Below are the code and all the weights of a small trained network. Each question names an input and a class and asks about switching units off, where a switched-off unit gives its printed mean instead of its output.

import numpy as np


def w(rows, s, z=0):
    codes = np.array(rows[::2]) - 128.0
    scale = np.full(codes.shape[1], s)
    scale[-1] = z or s
    return codes * scale


def norm(h):
    return h / np.sqrt((h * h).mean(-1, keepdims=True) + 1e-5)


def f(y):
    return y / 2 * (1 + np.tanh(0.7978845608 * (y + 0.044715 * y**3)))


def log_softmax(a):
    a = a - a.max(-1, keepdims=True)
    return a - np.log(np.exp(a).sum(-1, keepdims=True))


def net(x, mask):
    res = np.array(x, float).reshape(1, 4) / 4 @ E
    u = 0
    for l in range(2):
        y = f(norm(res) @ A[l][:, :-1].T + A[l][:, -1])
        res = res + np.where(mask[u : u + 6], y, B[l][:, -1]) @ B[l][:, :-1]
        u += 6
    return log_softmax(norm(res)[-1] @ U[:, :-1].T + U[:, -1])


A, B = {}, {}
E = w([
[102,81,63,136,79,189,105,94,165],'x0',
[179,116,18,120,192,164,211,191,94],'x1',
[40,134,109,209,255,89,65,177,144],'x2',
[164,155,113,92,161,168,54,100,121],'x3',
],0.0074)
A[0] = w([
[50,21,59,151,124,208,83,5,210,56],'L0N0',
[112,255,247,78,163,98,168,201,59,156],'L0N1',
[154,184,99,33,114,102,91,78,148,137],'L0N2',
[43,4,59,59,87,164,123,117,231,68],'L0N3',
[96,115,157,240,45,87,231,167,161,3],'L0N4',
[79,59,226,99,53,17,9,83,209,72],'L0N5',
],0.0055,0.0019)
B[0] = w([
[132,190,196,139,174,119,168,148,155,222],'L0N0',
[58,180,75,114,146,206,167,55,236,218],'L0N1',
[26,107,205,170,166,28,166,105,1,155],'L0N2',
[83,214,117,103,205,98,178,70,152,196],'L0N3',
[185,47,174,152,185,237,82,23,22,180],'L0N4',
[154,125,61,15,165,152,131,176,156,253],'L0N5',
],0.0086,0.0053)
A[1] = w([
[205,118,178,163,104,135,45,227,75,24],'L1N0',
[168,223,175,108,204,172,70,77,48,12],'L1N1',
[118,203,218,5,90,147,66,83,71,253],'L1N2',
[171,184,176,90,52,149,139,73,111,129],'L1N3',
[47,84,254,143,77,120,67,35,152,156],'L1N4',
[65,155,152,145,202,147,4,149,156,207],'L1N5',
],0.0057,0.0016)
B[1] = w([
[15,166,166,111,128,156,215,3,147,109],'L1N0',
[130,86,177,139,124,165,165,50,123,194],'L1N1',
[139,110,96,150,140,147,122,152,104,253],'L1N2',
[115,179,117,217,120,74,137,179,165,184],'L1N3',
[107,80,125,114,169,130,101,139,140,163],'L1N4',
[155,114,118,157,55,116,173,144,98,253],'L1N5',
],0.014,0.0052)
U = w([
[162,101,59,41,174,138,119,210,145,193],'0',
[63,249,145,172,177,156,171,79,203,129],'1',
[142,149,102,243,60,54,121,202,92,136],'2',
[142,24,163,173,155,195,141,70,66,130],'3',
[92,156,144,96,140,120,145,106,98,152],'4',
[108,167,189,83,84,43,62,59,92,4],'5',
[126,151,225,95,69,66,69,68,129,6],'6',
[145,160,213,87,97,42,58,60,122,2],'7',
],0.012,0.0087)

Each question gives the input, the list of numbers given to net, and the class t.
The units are the neurons (one row each of A and B). Each row of codes is followed by its name. A weight is (code - 128) times the scale printed after its matrix; where a second scale follows, it is the last column's (A, B and U).
mask holds one flag per neuron, layer by layer. A switched-off neuron (its flag False) gives its mean, the last column of its row in B, instead of its output. The means were averaged over made-up inputs and are rounded, as every weight is.
A unit's drop is (log p(t) with every unit on - log p(t) with that unit switched off) / (log p(t) with every unit on - log p(t) with every unit switched off).
The circuit of an input: a set's keep is (log p(t) with only the set's units on - log p(t) with every unit switched off) / (log p(t) with every unit on - log p(t) with every unit switched off). Starting from all 12 units, units are removed one at a time, each time the one whose removal leaves the highest keep (on an exact tie, the one counted first), for as long as the keep stays at least 0.8.
circuit, biggest first: the units of the circuit, biggest drop first
most important unit: the unit with the biggest drop
k most important neurons: the k neurons with the biggest drops, biggest first
drop when u is switched off: that unit's drop, to one decimal
input [3,-3,7,7], class 2: circuit, biggest first => L1N5
input [3,5,8,5], class 2: circuit, biggest first => L0N5, L1N5
input [-7,-1,-4,-8], class 3: 4 most important neurons => L0N4, L0N3, L1N4, L0N0
input [-3,4,6,-7], class 3: 3 most important neurons => L0N4, L1N3, L0N5
input [-4,4,-8,2], class 2: circuit, biggest first => L1N3, L0N5
input [7,-1,-2,7], class 1: 4 most important neurons => L0N3, L0N0, L0N4, L1N3
input [0,1,1,1], class 4: 4 most important neurons => L0N5, L1N0, L0N1, L0N3
input [-4,-1,5,7], class 3: 3 most important neurons => L1N1, L1N3, L1N5
input [6,-8,7,7], class 0: 3 most important neurons => L0N5, L0N4, L1N3
input [-6,-3,-7,2], class 2: 3 most important neurons => L1N3, L0N3, L1N2
input [1,6,-8,6], class 2: 4 most important neurons => L0N5, L1N3, L0N4, L0N2
input [-7,4,8,2], class 2: circuit, biggest first => L1N5, L0N5
input [-2,6,7,7], class 2: circuit, biggest first => L0N5, L1N5
input [7,6,-1,6], class 1: 4 most important neurons => L0N3, L0N5, L0N0, L0N4
input [-6,2,1,-8], class 3: most important unit => L0N4
input [0,-1,-5,1], class 2: 2 most important neurons => L1N3, L0N4
input [5,-8,-3,7], class 0: 3 most important neurons => L0N5, L1N2, L0N4
input [2,-2,0,-4], class 3: 2 most important neurons => L0N4, L1N1
input [-6,3,-4,-2], class 1: drop when L0N1 is switched off => 1.2
input [0,-4,-8,2], class 2: drop when L1N3 is switched off => 0.9
input [-1,-1,3,-4], class 3: drop when L0N4 is switched off => 1.3
input [3,-6,-5,3], class 0: circuit, biggest first => L0N5
